[ 0.144 -0.074 -0.120 -0.199  0.185  0.134 -0.116] value -0.074

[[ 0.030  0.172 -0.116  0.027  0.182 -0.161]
 [-0.108  0.142  0.057  0.185  0.068  0.023]
 [ 0.192  0.014 -0.045 -0.091  0.122  0.068]] value 0.014

[-0.138 -0.090 -0.112  0.118] value -0.090

[ 12.14 -19.72 -11.41  -4.17  -8.60  14.73] value -19.72

[-1.096  1.494 -0.023 -1.024] value 1.494

[ 118.7  150.7  -80.0   78.5 -122.9] value 150.7
---
[ 0.059 -0.021  0.111 -0.135 -0.055] out -0.021

[ 1.5 -1.7 -0.7 -0.4  0.1  0.9  0.0] out 0.0

[[ 0.526  0.741 -0.762 -0.398 -1.928 -0.792  1.641]
 [ 2.032 -0.023  0.242 -1.161 -0.449 -0.480  0.300]
 [ 1.221  0.059  0.240  0.181  0.444 -0.152 -0.065]] out 0.059

[[ 0.7 -1.4  0.7 -1.5  1.2  1.6  0.4]
 [-0.7  1.8  0.5  1.2  1.5  0.4  1.0]
 [-0.7  0.1  1.3  0.2 -1.0 -1.0  2.1]] out 0.5

[ 0.299  1.982  0.173  0.071 -0.700  1.245 -1.675] out 0.173

[[ 182.36  -12.58 -107.65 -206.27 -114.51]
 [-203.50  -19.28 -116.69  -40.11 -230.25]
 [-174.51  -88.72  -61.01  -73.72 -144.56]] out -107.65
---
[[-26  12  -7  55 -11  59 -21]
 [ 48  39 -12 -43  54   0  -8]]: 12

[ 28  -2 -37 -23  15  57]: -2

[ -5   7 -69   8 -20]: 7

[[ 13 -23   4  12  13 -74]
 [-22 -76  -3 -10   3 -49]
 [-32 -59  68  15  22  20]]: -23

[-28 -42 -77  57]: -42

[-36 -10   4  36 -63]: -10
---
[1 8 7 8 7 2 7] >> 2

[[-332 -408 -529 -338 -724]
 [-447   83  591  256  943]
 [-174  -83   64   56  326]] >> -338

[-25 -16  38 -46  10 -13] >> 10

[63 87 58  8  5 16 98] >> 16

[[100 137  52  91 180 168 117]
 [200 238  96  35 160 183  70]] >> 168

[[6 9 6 2 6 6]
 [8 4 5 8 2 9]] >> 6

[6 4 1 7 6 3] >> 6

[ 59  93 110  10 200] >> 10
---
-7,-41,-9,14
10,29,-9,14
==> 10

8864,5162,7952,1995,9614 ==> 5162

90,51,14,61,55,54 ==> 14

177,194,198,58,164 ==> 194

858,166,281,106,963 ==> 166

252,-857,-226,581 ==> 252
---
[117 101 124 197  53 177  84] value 84

[881 354 138 479] value 354

[  8  16  25  33 -39] value 8

[9414 7254 5468 2366 6984 4470] value 4470

[422 873 311 223 944 766] value 311

[[178 203 147 168 137 124  61]
 [119 138 113 191 143 182 182]
 [219 163 150 156 178 204 171]] value 113

[ 744 -168 -536  -97  182  119  529] value -168

[1 2 9 4] value 2

[[9068 6776 5401 5620 5258 6371 6916]
 [4177 6706 6349 3685 4274 2106 5419]
 [1579 1741 3141 4604 8475 3752 2578]] value 1741
---
(8, 3, -1, 66, 51) Out: 66
((-14, 66, -1, -20, 41, 24, -17), (-18, -72, -46, -3, -39, -29, -41)) Out: -29
((0, 1, 3, 63), (1, -1, 3, 63)) Out: 3
((-9, -53, 31, 72, -61, -47, 61), (-4, -8, 10, 9, -5, -15, -11)) Out: -15
((-6, -1, -6, 38, -17, -12, 3), (47, 0, 2, 71, 1, 27, 16)) Out: 27
(6, 81, 4, 46) Out: 4
((47, 55, -21, -16, 41), (62, 32, 0, -36, 32)) Out: -36
((-10, 0, 6, 16, 0, -57), (61, 24, 20, 58, -44, 0), (-25, 9, -21, -13, -13, 12)) Out: -13
(7, 49, 72, 66) Out: 72
(61, 44, 11, -32, 19) Out: -32
---
[-16  21  29 -46 -72 -43 -23] gives -43

[[ 24  19 -38 -47  26  -8]
 [-31  17 -17  65  20  15]
 [ 12   6 -27 -31  16   1]] gives 16

[ 61  45 -71 -32 -22] gives -32

[-17 -61 -55  64] gives -55

[[ 13 -22 -51 -62  31  42 -37]
 [ 17  30  13 -11 -17  18  12]] gives 18

[[ 49 -44 -34 -33]
 [ -6   4  -1  -4]
 [-81 -33 -53 -60]] gives -53

[  2 -33 -80  -2] gives -80
---
[-33 -56  64 -24] ==> 64, -56

[[ 22  29 -14   7   9  20   4]
 [-82 -80  51 -17  15 -53 -12]
 [ 37  41 -21  10   9  28   6]] ==> 51, -82

[-19  -5  11  16  25 -15 -73] ==> 25, -73

[-67  43  -7 -15  55] ==> 55, -67

[[ -5  22 -11  -4  -3  20 -57]
 [-19 -11  -5  -4  43   2  28]
 [  4   1  20   5  28 -60  -5]] ==> 43, -60

[  2  49 -63 -25  30 -64] ==> 49, -64

[[  0  -1  -1   0   3   3  -1]
 [-34  18  25  68  74 -53  17]] ==> 74, -53
---
[ -2  74 -58 -23 -10 -69] >> 74, -2

[-70 -24  10  53] >> 53, 10

[[-61   0 -10  50]
 [-50 -37 -37  52]
 [-41 -13  -9  27]] >> 52, 50

[-27 -20   2  63] >> 63, 2

[[ 12 -27 -18 -28   3 -27]
 [-22 -52 -15  58 -31 -35]] >> 58, 12

[[-65  56 -49   0]
 [ 36 -15  21 -56]] >> 56, 36

[-18 -67  15 -38 -30   9  14] >> 15, 14

[[ 79  19  38 -57 -71]
 [-23  47 -28  -4 -66]] >> 79, 47

[-22 -41  65  36 -24  -6] >> 65, 36

[-20 -73  33  40] >> 40, 33
---
[[ 29 -34 -35   3  22]
 [ 80  34   0  22  13]
 [ 61 -27   5  72 -11]] value -11

[[-59  31 -49 -31  11]
 [-46  32 -21 -36  15]
 [ -9  35  63 -54  25]] value 25

[[ -5   4  16  47]
 [-32 -25 -24 -63]
 [-31 -46 -18 -18]] value -18

[[ 14  19   1  13  74   6]
 [  1 -11 -39 -11 -22   4]
 [  4  16  -5  20  51   1]] value 1

[[ 11  28  -2  10]
 [-21   8  -1 -13]
 [-41  20  67  28]] value 28

[[ 12  -7  -4 -38 -11 -14]
 [-27  -7 -28 -45  -7 -60]
 [-75  45  40  14  11 -42]] value -42
---
[[170, 548, 829, 440, 113, 170],
 [170, 685, 302, 974, 504, 517]] → 440

[[11, 36, 75, 27, 34, 24, 11],
 [19, 8, 26, 15, 58, 16, 57]] → 34

[[1, 2, 6, 5, 3, 4, 3],
 [3, 3, 8, 0, 3, 7, 3]] → 3

[[49, 11, -2, -14, -16, 1, -26],
 [33, 32, 22, 25, 23, 49, -8]] → -16

[[4, 5, 6, 5, 5, 2, 5],
 [6, 5, 6, 6, 6, 7, 5]] → 5

[[402, 341, -997, 434, 31, 511],
 [170, 442, 857, 285, -99, 585]] → 434
---
[115  46  49  40 198] -> 40
[1819 6844 9301 2645 5685 8687] -> 5685
[ 396 -632 -283  -17 -689  521 -322] -> 521
[9992 3202 6845 7954] -> 6845
[211 138 135   6] -> 135
[ 83  27  96  87 113 104 226] -> 104
---
[  1 -66  24 -24]: -66
[ 71   6  22 -36]: 6
[-50 -61 -47 -42]: -61
[-51  -6 -75  81]: -6
[75 11 -2  2]: 11
[ 41 -39 -19 -65]: -39
---
[-75 -29 -33  36 -31 -41  72] gives 36, 72
[-58  22 -25 -19  67  46 -46] gives -19, 67
[ 77  17 -22  -6  12] gives -22, 77
[-65  29  13 -48  13] gives 13, 29
[ 47 -66  -3 -12 -21  -2 -45] gives -12, 47
[-74  74  37  -9 -23 -43 -17] gives -9, 74
[ 34 -62 -31  -6 -23 -20   2] gives -6, 34
---
[[-19 -29 -22 -30 -16 -36 -36]
 [-15 -13 -18 -18 -22 -46  40]] ==> -13

[[4 5 2 6 5 3 0]
 [2 2 3 5 5 4 4]
 [6 7 4 5 9 3 2]] ==> 2

[[ 21  -1 -46 -17  48   8 -45]
 [  6 -28  -9 -27  19 -28   8]] ==> -28

[[-439  -63 -443  -79  -71    6  616]
 [-683 -662 -717 -415  -24  243   30]] ==> -662

[[7686 5784 4131 4582 8801 1944]
 [6332 5784 4131 4582 6513 1394]
 [7686 5784 4131 4582 8927 1944]] ==> 5784

[[7920 8432 6837 8432 4029 9402 5345]
 [7361 6871 2143 6871 3478 5669 5964]
 [7021 5775 5316 5775 6619 6319 6111]] ==> 6871

[[3164 4352 1841 1596]
 [5288 2871 6825 7976]
 [3740 4770 4786 6873]] ==> 2871

[[550 692 156 325]
 [426 357 412 424]
 [330 785 282 384]] ==> 357

[[ 50  12 208 216 146 197 137]
 [ 48  80 234 233  95 100 148]
 [119  86 146 122 143 180 162]] ==> 80
